Below are the code and all the weights of a small trained network. Each question names an input and a target symbol and asks about switching units off, where a switched-off unit gives its printed mean instead of its output.

import numpy as np


def w(rows, s, z=0):
    codes = np.array(rows[::2]) - 128.0
    scale = np.full(codes.shape[1], s)
    scale[-1] = z or s
    return codes * scale


def norm(h):
    return h / np.sqrt((h * h).mean(-1, keepdims=True) + 1e-5)


def f(y):
    return y / 2 * (1 + np.tanh(0.7978845608 * (y + 0.044715 * y**3)))


def softmax(a):
    e = np.exp(a - a.max(-1, keepdims=True))
    return e / e.sum(-1, keepdims=True)


def log_softmax(a):
    a = a - a.max(-1, keepdims=True)
    return a - np.log(np.exp(a).sum(-1, keepdims=True))


def net(x, mask):
    ids = ['αβγδεηλξσ'.index(c) for c in x.split()]
    T = len(ids)
    res = E[ids] + P[:T]
    u = 0
    for l in range(3):
        q, k, v = (norm(res) @ M[l].T for M in (Q, K, V))
        z = softmax(np.where(np.tri(T) > 0, q @ k.T / 3**0.5, -1e9)) @ v
        res = res + np.where(mask[u], z, O[l][:, -1]) @ O[l][:, :-1]
        u += 1
        y = f(norm(res) @ A[l][:, :-1].T + A[l][:, -1])
        res = res + np.where(mask[u : u + 4], y, B[l][:, -1]) @ B[l][:, :-1]
        u += 4
    return log_softmax(norm(res)[-1] @ U[:, :-1].T + U[:, -1])


Q, K, V, O, A, B = {}, {}, {}, {}, {}, {}
E = w([
[121,65,185,143,197],'α',
[118,59,191,138,171],'β',
[57,57,215,186,204],'γ',
[123,116,160,172,234],'δ',
[28,71,127,23,241],'ε',
[148,173,75,142,245],'η',
[151,159,39,140,186],'λ',
[159,75,69,175,116],'ξ',
[136,149,146,144,114],'σ',
],0.0012)
P = w([
[48,164,98,190,5],'0',
[18,140,212,75,78],'1',
[166,128,186,148,179],'2',
[81,168,96,204,2],'3',
[37,149,207,68,68],'4',
[177,125,150,118,158],'5',
[88,158,99,202,5],'6',
[47,146,204,67,63],'7',
[169,119,142,93,143],'8',
[90,147,98,200,8],'9',
[54,148,201,58,61],'10',
[151,122,127,66,138],'11',
[94,146,98,208,7],'12',
],0.00084)
Q[0] = w([
[74,122,72,244,7],'0.h1',
[43,82,72,137,155],'0.h1',
[82,151,108,254,14],'0.h1',
],0.0046)
K[0] = w([
[166,19,67,84,103],'0.h1',
[148,111,102,30,168],'0.h1',
[131,4,52,112,62],'0.h1',
],0.0045)
V[0] = w([
[104,250,184,196,81],'0.h1',
[196,44,67,204,64],'0.h1',
[85,78,86,145,234],'0.h1',
],0.0013)
O[0] = w([
[112,146,55,36,42,254],'0.h1',
[218,23,208,247,127,37],'0.h1',
[84,122,220,52,190,129],'0.h1',
],0.0011,0.0006)
A[0] = w([
[128,144,54,135,21,7],'0.n1',
[136,95,173,54,253,156],'0.n2',
[108,178,108,199,172,26],'0.n3',
[129,67,197,163,215,111],'0.n4',
],0.0027,0.00019)
B[0] = w([
[94,127,136,162,218,227],'0.n1',
[211,87,102,254,86,255],'0.n2',
[130,51,101,52,18,126],'0.n3',
[92,184,80,151,167,155],'0.n4',
],0.0023,0.00062)
Q[1] = w([
[211,195,188,44,165],'1.h1',
[142,3,114,138,159],'1.h1',
[214,190,186,50,157],'1.h1',
],0.0044)
K[1] = w([
[205,239,161,130,214],'1.h1',
[69,169,108,232,1],'1.h1',
[196,232,165,140,211],'1.h1',
],0.004)
V[1] = w([
[194,197,197,90,83],'1.h1',
[170,62,88,145,111],'1.h1',
[1,134,74,138,30],'1.h1',
],0.00097)
O[1] = w([
[35,133,179,126,204,83],'1.h1',
[143,125,88,66,86,86],'1.h1',
[222,176,186,246,2,254],'1.h1',
],0.00094,0.00099)
A[1] = w([
[228,155,153,254,120,25],'1.n1',
[165,131,202,128,130,76],'1.n2',
[98,106,113,190,142,1],'1.n3',
[208,179,74,194,132,90],'1.n4',
],0.0032,0.00077)
B[1] = w([
[107,114,80,123,244,254],'1.n1',
[62,86,62,121,3,118],'1.n2',
[77,155,95,2,75,153],'1.n3',
[27,79,242,169,153,172],'1.n4',
],0.0023,0.00068)
Q[2] = w([
[247,58,195,101,173],'2.h1',
[2,151,23,173,87],'2.h1',
[8,85,9,180,73],'2.h1',
],0.005)
K[2] = w([
[137,186,210,253,120],'2.h1',
[99,58,16,8,138],'2.h1',
[100,39,9,38,134],'2.h1',
],0.0049)
V[2] = w([
[118,131,97,66,102],'2.h1',
[200,67,97,131,92],'2.h1',
[52,252,182,224,89],'2.h1',
],0.0012)
O[2] = w([
[151,106,78,94,136,148],'2.h1',
[86,161,136,96,14,53],'2.h1',
[221,121,228,74,255,251],'2.h1',
],0.0011)
A[2] = w([
[99,158,1,111,58,4],'2.n1',
[125,121,155,173,75,94],'2.n2',
[185,32,124,140,64,1],'2.n3',
[139,51,70,210,145,139],'2.n4',
],0.005,0.0033)
B[2] = w([
[35,220,78,174,70,113],'2.n1',
[166,123,148,112,149,126],'2.n2',
[167,75,252,102,221,19],'2.n3',
[183,123,122,130,81,247],'2.n4',
],0.0037,0.0013)
U = w([
[5,2,36,2,185,116],'α',
[253,3,253,58,204,109],'β',
[2,6,252,201,61,3],'γ',
[197,254,252,3,4,134],'δ',
[2,253,2,220,10,167],'ε',
[252,254,5,3,252,133],'η',
[141,5,5,252,248,170],'λ',
[247,19,19,228,3,201],'ξ',
[83,255,252,255,253,78],'σ',
],0.0055,0.0029)

Each question gives the input, a string of symbols that net reads in full, and the target symbol t.
The units are the heads (3 rows each of Q, K, V and O) and the neurons (one row each of A and B). Each row of codes is followed by its name. A weight is (code - 128) times the scale printed after its matrix; where a second scale follows, it is the last column's (O, A, B and U).
mask holds one flag per unit, layer by layer, with each layer's heads first. A switched-off unit (its flag False) gives its mean, the last column of its rows in O or B, instead of its output. The means were averaged over made-up inputs and are rounded, as every weight is.
A unit's drop is (log p(t) with every unit on - log p(t) with that unit switched off) / (log p(t) with every unit on - log p(t) with every unit switched off).
The circuit of an input: a set's keep is (log p(t) with only the set's units on - log p(t) with every unit switched off) / (log p(t) with every unit on - log p(t) with every unit switched off). Starting from the 12 units with the biggest drops (on a tie, the unit counted first), units are removed one at a time, each time the one whose removal leaves the highest keep (on an exact tie, the one counted first), for as long as the keep stays at least 0.8.
units of the circuit, in order: the units of the circuit, biggest drop first
unit that matters most: the unit with the biggest drop
top k neurons: the k neurons with the biggest drops, biggest first
top k neurons in layer l: the k neurons of layer l with the biggest drops, biggest first
input λ η σ γ η, target σ: top 3 neurons in layer 1 : (1.n4; 1.n1; 1.n3)
input σ ξ γ δ ξ β ξ σ β β β σ γ, target ξ: unit that matters most : 0.n4
input σ σ λ ξ γ σ λ λ η, target λ: units of the circuit, in order : (1.n4; 0.n2)
input η α σ ε β σ ε σ γ σ β, target β: top 2 neurons : (2.n3; 1.n2)
input σ α α α, target α: units of the circuit, in order : (1.n3; 0.n2; 2.n4; 2.n1)
input ε ε σ, target λ: top 2 neurons in layer 0 : (0.n4; 0.n2)
input β β σ, target λ: units of the circuit, in order : (1.n1; 1.n2)
input λ η σ σ ε γ σ ξ, target ε: units of the circuit, in order : (0.n2; 1.n4; 2.n1)
input σ γ ε λ η σ λ λ ε ε σ σ δ, target ε: top 2 neurons : (0.n2; 2.n1)
input σ σ σ σ σ σ, target η: units of the circuit, in order : (0.h1; 0.n2; 1.h1)
input σ ε ξ η σ ε δ α σ, target β: units of the circuit, in order : (2.n3; 1.n2)
input γ ε ξ α λ δ η, target ξ: top 2 neurons : (0.n3; 1.n3)
input γ λ ξ σ ε γ σ σ λ β, target ε: units of the circuit, in order : (0.n2; 2.h1; 1.n4; 2.n1)
input σ ε λ λ σ δ σ β δ ξ α ε α, target ε: top 4 neurons : (0.n2; 1.n3; 0.n4; 2.n1)
input ε α σ σ β σ σ σ σ, target η: top 3 neurons : (0.n2; 1.n4; 0.n3)
input ε ξ σ λ, target ξ: unit that matters most : 0.n3
input β σ ε ε λ, target η: top 2 neurons : (1.n2; 1.n3)
input γ ε β σ λ, target η: top 2 neurons : (1.n2; 2.n1)
input ε β δ ε σ σ ε η, target σ: units of the circuit, in order : (0.n2; 1.n4)
input σ β σ ε λ σ, target β: top 4 neurons : (1.n3; 0.n4; 1.n1; 1.n2)
input α η λ σ σ ξ λ σ σ σ σ γ δ, target ξ: units of the circuit, in order : (2.n4)
input σ σ γ γ λ σ δ, target δ: top 2 neurons : (0.n3; 1.n1)
input λ γ ε ξ ξ, target ε: top 3 neurons : (1.n3; 0.n3; 1.n4)
input λ β ε β, target ε: top 4 neurons : (1.n3; 1.n4; 0.n2; 2.n4)
input γ σ η α α, target ξ: top 4 neurons : (0.n2; 0.n4; 0.n3; 1.n1)
input σ η β η, target η: top 4 neurons : (1.n2; 0.n2; 1.n4; 2.n1)
input σ σ δ λ, target λ: top 2 neurons in layer 0 : (0.n1; 0.n4)
input β σ α σ σ α δ, target δ: top 4 neurons : (1.n1; 0.n3; 0.n1; 2.n2)
input σ σ σ α ε σ ε σ ε σ ε α, target ξ: units of the circuit, in order : (0.n2)
input σ η β σ σ ξ η, target ξ: top 2 neurons in layer 1 : (1.n4; 1.n2)
